Here is a tiny trained network, its code and every weight. The questions are about switching its units off for an input and a class, where a switched-off unit gives its printed mean instead of its output.

import numpy as np


def w(rows, s, z=0):
    codes = np.array(rows[::2]) - 128.0
    scale = np.full(codes.shape[1], s)
    scale[-1] = z or s
    return codes * scale


def f(y):
    return np.maximum(y, 0)


def log_softmax(a):
    a = a - a.max(-1, keepdims=True)
    return a - np.log(np.exp(a).sum(-1, keepdims=True))


def net(x, mask):
    res = np.array(x, float).reshape(1, 4) / 4 @ E
    y = f(res @ A[0][:, :-1].T + A[0][:, -1])
    res = res + np.where(mask, y, B[0][:, -1]) @ B[0][:, :-1]
    return log_softmax(res[-1] @ U[:, :-1].T + U[:, -1])


A, B = {}, {}
E = w([
[245,103,126,175,162,111,177],'x0',
[124,141,205,182,148,137,25],'x1',
[83,80,144,160,129,57,138],'x2',
[129,78,123,141,81,172,94],'x3',
],0.012)
A[0] = w([
[123,189,255,197,175,94,49,254],'neuron 0',
[120,176,135,78,103,186,158,136],'neuron 1',
[71,88,110,141,77,88,69,234],'neuron 2',
[184,100,133,130,175,48,196,217],'neuron 3',
[20,168,180,90,129,177,139,129],'neuron 4',
[111,98,80,105,95,205,135,120],'neuron 5',
[123,62,190,124,136,61,104,69],'neuron 6',
[161,40,74,120,145,137,158,131],'neuron 7',
[177,103,181,224,126,32,108,135],'neuron 8',
[119,157,189,106,176,69,95,143],'neuron 9',
[72,145,123,50,106,62,106,118],'neuron 10',
[52,209,202,199,192,104,110,118],'neuron 11',
[87,138,119,34,115,86,69,131],'neuron 12',
[171,176,109,152,141,59,178,88],'neuron 13',
[170,95,105,155,181,77,214,93],'neuron 14',
[192,69,99,207,191,105,89,118],'neuron 15',
[152,160,247,101,99,180,81,59],'neuron 16',
[83,136,109,99,154,167,68,99],'neuron 17',
[153,45,206,217,199,90,137,140],'neuron 18',
[177,140,118,231,124,92,75,190],'neuron 19',
[43,80,226,125,35,170,167,139],'neuron 20',
],0.0093,0.0044)
B[0] = w([
[45,69,95,205,162,198,92,247],'neuron 0',
[162,127,185,166,217,128,66,164],'neuron 1',
[63,77,64,196,179,164,145,189],'neuron 2',
[112,91,95,82,45,125,174,206],'neuron 3',
[139,120,149,51,135,27,158,183],'neuron 4',
[56,146,99,193,213,174,109,164],'neuron 5',
[112,145,165,200,198,188,103,163],'neuron 6',
[123,119,110,169,87,130,193,172],'neuron 7',
[173,218,212,114,222,217,17,200],'neuron 8',
[68,72,85,239,129,148,94,171],'neuron 9',
[152,158,138,76,135,91,158,170],'neuron 10',
[46,78,62,239,21,81,176,194],'neuron 11',
[202,98,140,74,88,64,146,170],'neuron 12',
[93,65,100,123,92,71,168,170],'neuron 13',
[122,107,110,73,33,121,172,189],'neuron 14',
[180,244,217,116,168,119,139,186],'neuron 15',
[89,136,134,177,164,111,103,174],'neuron 16',
[85,114,96,151,105,86,211,161],'neuron 17',
[209,214,156,118,255,146,64,204],'neuron 18',
[166,204,169,145,206,148,87,190],'neuron 19',
[95,112,76,216,125,118,200,176],'neuron 20',
],0.0073,0.015)
U = w([
[186,196,202,71,189,77,156,21],'0',
[111,177,198,205,254,199,26,255],'1',
[15,68,87,182,98,88,211,97],'2',
],0.0083,0.0024)

Each question gives the input, the list of numbers given to net, and the class t.
The units are the neurons (one row each of A and B). Each row of codes is followed by its name. A weight is (code - 128) times the scale printed after its matrix; where a second scale follows, it is the last column's (A, B and U).
mask holds one flag per neuron, in row order. A switched-off neuron (its flag False) gives its mean, the last column of its row in B, instead of its output. The means were averaged over made-up inputs and are rounded, as every weight is.
A unit's drop is (log p(t) with every unit on - log p(t) with that unit switched off) / (log p(t) with every unit on - log p(t) with every unit switched off).
The circuit of an input: a set's keep is (log p(t) with only the set's units on - log p(t) with every unit switched off) / (log p(t) with every unit on - log p(t) with every unit switched off). Starting from the 12 units with the biggest drops (on a tie, the unit counted first), units are removed one at a time, each time the one whose removal leaves the highest keep (on an exact tie, the one counted first), for as long as the keep stays at least 0.8.
units of the circuit, in order: the units of the circuit, biggest drop first
unit that matters most: the unit with the biggest drop
top k neurons: the k neurons with the biggest drops, biggest first
drop of u: that unit's drop, to one decimal
input [7,-3,-6,-7], class 2: unit that matters most : neuron 13
input [-2,4,-3,2], class 2: units of the circuit, in order : neuron 8; neuron 18
input [5,-3,-6,-1], class 2: top 2 neurons : neuron 18; neuron 8
input [6,-4,-8,6], class 0: top 3 neurons : neuron 0; neuron 11; neuron 2
input [8,-3,8,8], class 1: top 4 neurons : neuron 8; neuron 18; neuron 6; neuron 4
input [4,-5,-6,7], class 2: top 4 neurons : neuron 8; neuron 18; neuron 7; neuron 19
input [-6,-1,-6,1], class 2: top 3 neurons : neuron 8; neuron 18; neuron 17
input [5,-2,-3,6], class 0: top 2 neurons : neuron 0; neuron 11
input [5,1,-5,0], class 0: drop of neuron 2 : 0.2
input [6,-3,8,1], class 0: drop of neuron 0 : 0.1
input [-8,-5,-3,-4], class 0: drop of neuron 10 : 0.1
input [8,-5,4,-5], class 0: drop of neuron 8 : 0.2
